Below is a small trained network, with its code and all its weights. Each question gives an input and a class and asks what happens when units are switched off, that is, made to give their printed mean instead of their output.

import numpy as np


def w(rows, s, z=0):
    codes = np.array(rows[::2]) - 128.0
    scale = np.full(codes.shape[1], s)
    scale[-1] = z or s
    return codes * scale


def f(y):
    return np.maximum(y, 0)


def log_softmax(a):
    a = a - a.max(-1, keepdims=True)
    return a - np.log(np.exp(a).sum(-1, keepdims=True))


def net(x, mask):
    res = np.array(x, float).reshape(1, 5) / 4 @ E
    y = f(res @ A[0][:, :-1].T + A[0][:, -1])
    res = res + np.where(mask, y, B[0][:, -1]) @ B[0][:, :-1]
    return log_softmax(res[-1] @ U[:, :-1].T + U[:, -1])


A, B = {}, {}
E = w([
[150,139,15],'x0',
[254,230,168],'x1',
[127,128,107],'x2',
[153,144,136],'x3',
[11,220,101],'x4',
],0.0071)
A[0] = w([
[85,181,117,97],'N1',
[97,92,145,98],'N2',
[153,212,187,177],'N3',
[161,202,196,230],'N4',
[154,145,189,164],'N5',
[145,107,222,89],'N6',
[155,3,139,159],'N7',
[133,77,203,253],'N8',
[42,203,84,159],'N9',
[134,158,162,223],'N10',
[151,115,41,131],'N11',
[199,55,77,125],'N12',
[138,119,216,138],'N13',
[208,187,142,198],'N14',
[167,91,161,115],'N15',
[156,132,78,183],'N16',
[120,165,64,77],'N17',
[75,50,154,191],'N18',
[186,204,45,160],'N19',
[137,165,122,46],'N20',
[80,92,124,234],'N21',
[124,126,192,115],'N22',
],0.011,0.0024)
B[0] = w([
[214,198,210,188],'N1',
[109,101,94,165],'N2',
[118,92,64,235],'N3',
[77,108,94,247],'N4',
[132,105,75,195],'N5',
[74,164,148,195],'N6',
[132,221,104,232],'N7',
[96,171,98,217],'N8',
[182,198,121,255],'N9',
[117,115,96,186],'N10',
[16,107,203,198],'N11',
[123,253,192,220],'N12',
[108,107,125,196],'N13',
[76,112,32,252],'N14',
[91,195,161,183],'N15',
[6,133,134,184],'N16',
[84,143,202,180],'N17',
[96,144,34,222],'N18',
[50,127,110,240],'N19',
[138,107,136,149],'N20',
[182,183,53,209],'N21',
[64,141,140,171],'N22',
],0.0056,0.0066)
U = w([
[101,76,2,92],'0',
[151,110,52,253],'1',
[90,102,113,192],'2',
[45,117,174,118],'3',
[155,214,216,47],'4',
[201,11,167,18],'5',
],0.0078,0.0023)

Each question gives the input, the list of numbers given to net, and the class t.
The units are the neurons (one row each of A and B). Each row of codes is followed by its name. A weight is (code - 128) times the scale printed after its matrix; where a second scale follows, it is the last column's (A, B and U).
mask holds one flag per neuron, in row order. A switched-off neuron (its flag False) gives its mean, the last column of its row in B, instead of its output. The means were averaged over made-up inputs and are rounded, as every weight is.
A unit's drop is (log p(t) with every unit on - log p(t) with that unit switched off) / (log p(t) with every unit on - log p(t) with every unit switched off).
The circuit of an input: a set's keep is (log p(t) with only the set's units on - log p(t) with every unit switched off) / (log p(t) with every unit on - log p(t) with every unit switched off). Starting from the 12 units with the biggest drops (on a tie, the unit counted first), units are removed one at a time, each time the one whose removal leaves the highest keep (on an exact tie, the one counted first), for as long as the keep stays at least 0.8.
circuit, biggest first: the units of the circuit, biggest drop first
most important unit: the unit with the biggest drop
k most important neurons: the k neurons with the biggest drops, biggest first
drop of u: that unit's drop, to one decimal
input [6,-3,4,2,6], class 3: circuit, biggest first => [N11 N17]
input [-5,7,-5,-5,-2], class 0: 2 most important neurons => [N14 N3]
input [-3,-1,2,-1,8], class 4: circuit, biggest first => [N1 N9]
input [3,7,1,-3,-4], class 0: most important unit => N14
input [-4,8,4,-8,-3], class 0: circuit, biggest first => [N14 N3 N4]
input [-1,1,-4,-6,8], class 4: circuit, biggest first => [N1 N9]
input [-4,-3,-5,0,7], class 4: 2 most important neurons => [N1 N9]
input [2,8,7,-3,6], class 0: circuit, biggest first => [N14 N3]
input [-3,-4,4,1,-7], class 4: 2 most important neurons => [N12 N7]
input [-1,0,-1,5,-6], class 4: drop of N12 => 0.5
input [6,-2,-1,-5,-5], class 3: drop of N14 => 0.1
input [-3,7,-5,-3,6], class 0: drop of N12 => 0.1
